Below is a small trained network, with its code and all its weights. Each question gives an input and a target symbol and asks what happens when units are switched off, that is, made to give their printed mean instead of their output.

import numpy as np


def w(rows, s, z=0):
    codes = np.array(rows[::2]) - 128.0
    scale = np.full(codes.shape[1], s)
    scale[-1] = z or s
    return codes * scale


def f(y):
    return np.maximum(y, 0)


def softmax(a):
    e = np.exp(a - a.max(-1, keepdims=True))
    return e / e.sum(-1, keepdims=True)


def log_softmax(a):
    a = a - a.max(-1, keepdims=True)
    return a - np.log(np.exp(a).sum(-1, keepdims=True))


def net(x, mask):
    ids = ['ΓΔΘΠΣΨαβεζηλξτφω'.index(c) for c in x.split()]
    T = len(ids)
    res = E[ids] + P[:T]
    r = res
    for j in range(3):
        rows = slice(4 * j, 4 * j + 4)
        q, k, v = (r @ M[0][rows].T for M in (Q, K, V))
        z = softmax(np.where(np.tri(T) > 0, q @ k.T / 4**0.5, -1e9)) @ v
        o = O[0][rows]
        res = res + np.where(mask[j], z, o[:, -1]) @ o[:, :-1]
    y = f(res @ A[0][:, :-1].T + A[0][:, -1])
    res = res + np.where(mask[3:19], y, B[0][:, -1]) @ B[0][:, :-1]
    return log_softmax(res[-1] @ U[:, :-1].T + U[:, -1])


Q, K, V, O, A, B = {}, {}, {}, {}, {}, {}
E = w([
[148,134,93,124,117],'Γ',
[82,146,108,171,128],'Δ',
[93,127,128,147,108],'Θ',
[161,143,109,72,145],'Π',
[139,158,84,124,149],'Σ',
[117,138,120,117,128],'Ψ',
[127,125,98,148,99],'α',
[151,111,106,115,90],'β',
[113,161,80,157,146],'ε',
[143,130,121,96,117],'ζ',
[99,253,148,143,60],'η',
[98,165,109,135,159],'λ',
[114,120,136,111,109],'ξ',
[144,110,135,92,93],'τ',
[117,116,127,131,90],'φ',
[138,153,116,87,153],'ω',
],0.031)
P = w([
[124,59,134,146,192],'0',
[149,137,197,154,145],'1',
[182,135,79,174,109],'2',
[48,122,68,32,107],'3',
[149,176,191,135,108],'4',
[184,168,62,159,73],'5',
[36,160,57,5,69],'6',
[169,204,147,145,68],'7',
[138,165,9,109,31],'8',
],0.017)
Q[0] = w([
[156,68,227,178,183],'h0',
[74,153,112,76,54],'h0',
[190,119,110,181,106],'h0',
[104,3,79,141,195],'h0',
[147,138,58,144,84],'h1',
[155,136,147,140,107],'h1',
[117,161,138,112,104],'h1',
[124,94,100,116,110],'h1',
[165,181,111,135,133],'h2',
[119,103,114,129,188],'h2',
[130,173,188,143,113],'h2',
[188,84,133,93,144],'h2',
],0.022)
K[0] = w([
[96,23,89,121,229],'h0',
[175,255,82,131,79],'h0',
[100,140,240,87,202],'h0',
[224,46,136,191,203],'h0',
[122,195,151,109,89],'h1',
[90,105,121,95,150],'h1',
[104,180,61,106,81],'h1',
[169,185,164,175,94],'h1',
[199,176,84,124,147],'h2',
[80,80,103,131,242],'h2',
[165,160,243,182,154],'h2',
[190,41,142,83,158],'h2',
],0.015)
V[0] = w([
[146,65,136,64,133],'h0',
[171,76,118,150,6],'h0',
[104,64,212,97,112],'h0',
[225,161,116,59,167],'h0',
[148,83,47,177,132],'h1',
[130,125,149,147,103],'h1',
[135,137,85,148,120],'h1',
[147,120,99,114,126],'h1',
[65,156,91,154,163],'h2',
[109,116,105,77,128],'h2',
[182,149,93,116,188],'h2',
[136,183,160,108,144],'h2',
],0.013)
O[0] = w([
[82,154,67,177,111,3],'h0',
[88,185,154,189,252,174],'h0',
[49,204,118,102,132,1],'h0',
[42,29,113,205,79,51],'h0',
[170,168,105,192,97,115],'h1',
[126,134,133,115,146,129],'h1',
[126,131,155,155,110,181],'h1',
[124,127,130,151,114,131],'h1',
[172,112,144,79,85,206],'h2',
[120,179,122,150,76,166],'h2',
[93,112,171,160,99,75],'h2',
[121,59,79,131,121,142],'h2',
],0.011,0.0066)
A[0] = w([
[45,175,74,103,122,128],'n0',
[137,162,136,34,154,66],'n1',
[128,117,38,94,140,145],'n2',
[57,87,94,211,176,128],'n3',
[68,111,161,75,163,112],'n4',
[119,152,141,193,201,102],'n5',
[99,86,138,86,98,90],'n6',
[113,101,116,60,122,144],'n7',
[108,221,101,140,150,105],'n8',
[97,99,106,114,37,5],'n9',
[108,226,55,131,80,170],'n10',
[9,197,35,158,142,127],'n11',
[156,164,141,144,128,104],'n12',
[156,103,208,125,197,98],'n13',
[133,120,62,128,184,205],'n14',
[166,133,81,104,117,126],'n15',
],0.011,0.016)
B[0] = w([
[187,121,123,97,81,175],'n0',
[113,48,145,184,163,231],'n1',
[119,150,149,123,112,169],'n2',
[91,160,246,136,157,173],'n3',
[203,106,140,121,92,145],'n4',
[221,176,91,207,103,172],'n5',
[126,185,78,156,165,168],'n6',
[138,207,123,179,104,193],'n7',
[119,101,57,146,172,227],'n8',
[96,155,37,118,254,174],'n9',
[38,93,143,85,111,250],'n10',
[199,41,119,76,178,212],'n11',
[93,130,152,127,172,169],'n12',
[84,187,88,117,90,181],'n13',
[114,155,182,139,73,210],'n14',
[93,142,162,128,150,199],'n15',
],0.009,0.014)
U = w([
[163,231,53,76,68,147],'Γ',
[159,66,163,117,176,1],'Δ',
[92,150,186,225,76,191],'Θ',
[104,106,82,24,112,75],'Π',
[194,117,161,145,74,159],'Σ',
[71,181,69,154,104,154],'Ψ',
[184,204,215,82,127,135],'α',
[150,129,174,214,177,59],'β',
[43,228,171,83,169,174],'ε',
[187,158,58,112,228,31],'ζ',
[53,191,138,113,2,234],'η',
[130,139,138,142,116,134],'λ',
[79,72,197,127,86,118],'ξ',
[77,91,136,175,153,88],'τ',
[143,74,87,190,91,170],'φ',
[129,242,123,205,117,144],'ω',
],0.0082,0.0064)

Each question gives the input, a string of symbols that net reads in full, and the target symbol t.
The units are the heads (4 rows each of Q, K, V and O) and the neurons (one row each of A and B). Each row of codes is followed by its name. A weight is (code - 128) times the scale printed after its matrix; where a second scale follows, it is the last column's (O, A, B and U).
mask holds one flag per unit, heads first, then neurons. A switched-off unit (its flag False) gives its mean, the last column of its rows in O or B, instead of its output. The means were averaged over made-up inputs and are rounded, as every weight is.
A unit's drop is (log p(t) with every unit on - log p(t) with that unit switched off) / (log p(t) with every unit on - log p(t) with every unit switched off).
The circuit of an input: a set's keep is (log p(t) with only the set's units on - log p(t) with every unit switched off) / (log p(t) with every unit on - log p(t) with every unit switched off). Starting from the 12 units with the biggest drops (on a tie, the unit counted first), units are removed one at a time, each time the one whose removal leaves the highest keep (on an exact tie, the one counted first), for as long as the keep stays at least 0.8.
circuit, biggest first: the units of the circuit, biggest drop first
k most important neurons: the k neurons with the biggest drops, biggest first
drop when u is switched off: that unit's drop, to one decimal
input φ Θ Ψ Δ, target η: circuit, biggest first -> (h2 n11 n9)
input Θ λ Σ Θ ζ Θ Ψ β Δ, target β: circuit, biggest first -> (h0 n11 n3)
input ε τ Π Θ, target τ: 3 most important neurons -> (n9 n3 n11)
input η λ Θ λ Θ ω Σ, target α: circuit, biggest first -> (h0 n8)
input Σ ζ φ λ Θ Θ Θ α, target ε: circuit, biggest first -> (h0 n10)
input Σ ξ α Σ φ Ψ Γ Θ φ, target ε: circuit, biggest first -> (h0 h2 n10)
input Ψ Θ λ, target ε: circuit, biggest first -> (h0 n10)
input τ Γ α Σ Θ Γ Σ φ α, target ζ: circuit, biggest first -> (h0 n11)
input φ ω Ψ, target Ψ: circuit, biggest first -> (h0 n9 n11)
input Σ Θ φ φ Σ ε ξ, target Σ: circuit, biggest first -> (h0 h1)
input ζ Δ ε α Γ Δ φ, target α: circuit, biggest first -> (h0)
input α ζ ω ζ φ, target ξ: 2 most important neurons -> (n11 n3)
input λ Π Σ ξ φ β, target ζ: circuit, biggest first -> (h0 h2 n11)
input φ Θ η λ Θ Π, target α: 4 most important neurons -> (n13 n8 n10 n9)
input α Θ ζ Θ ζ φ Ψ Θ, target η: 2 most important neurons -> (n11 n1)
input Θ ζ Θ Θ Γ α, target Θ: most important neuron -> (n3)
input α φ ε φ φ, target ζ: 2 most important neurons -> (n11 n8)
input ζ φ ξ φ ζ ω, target ξ: 2 most important neurons -> (n11 n3)
input α Γ α ζ ξ Π, target Π: 2 most important neurons -> (n11 n10)
input ζ λ Σ Γ Θ Θ Θ, target ε: most important neuron -> (n11)
input Ψ β Θ, target β: drop when n3 is switched off -> 0.8
input τ Ψ Θ β, target ε: drop when h0 is switched off -> 0.9
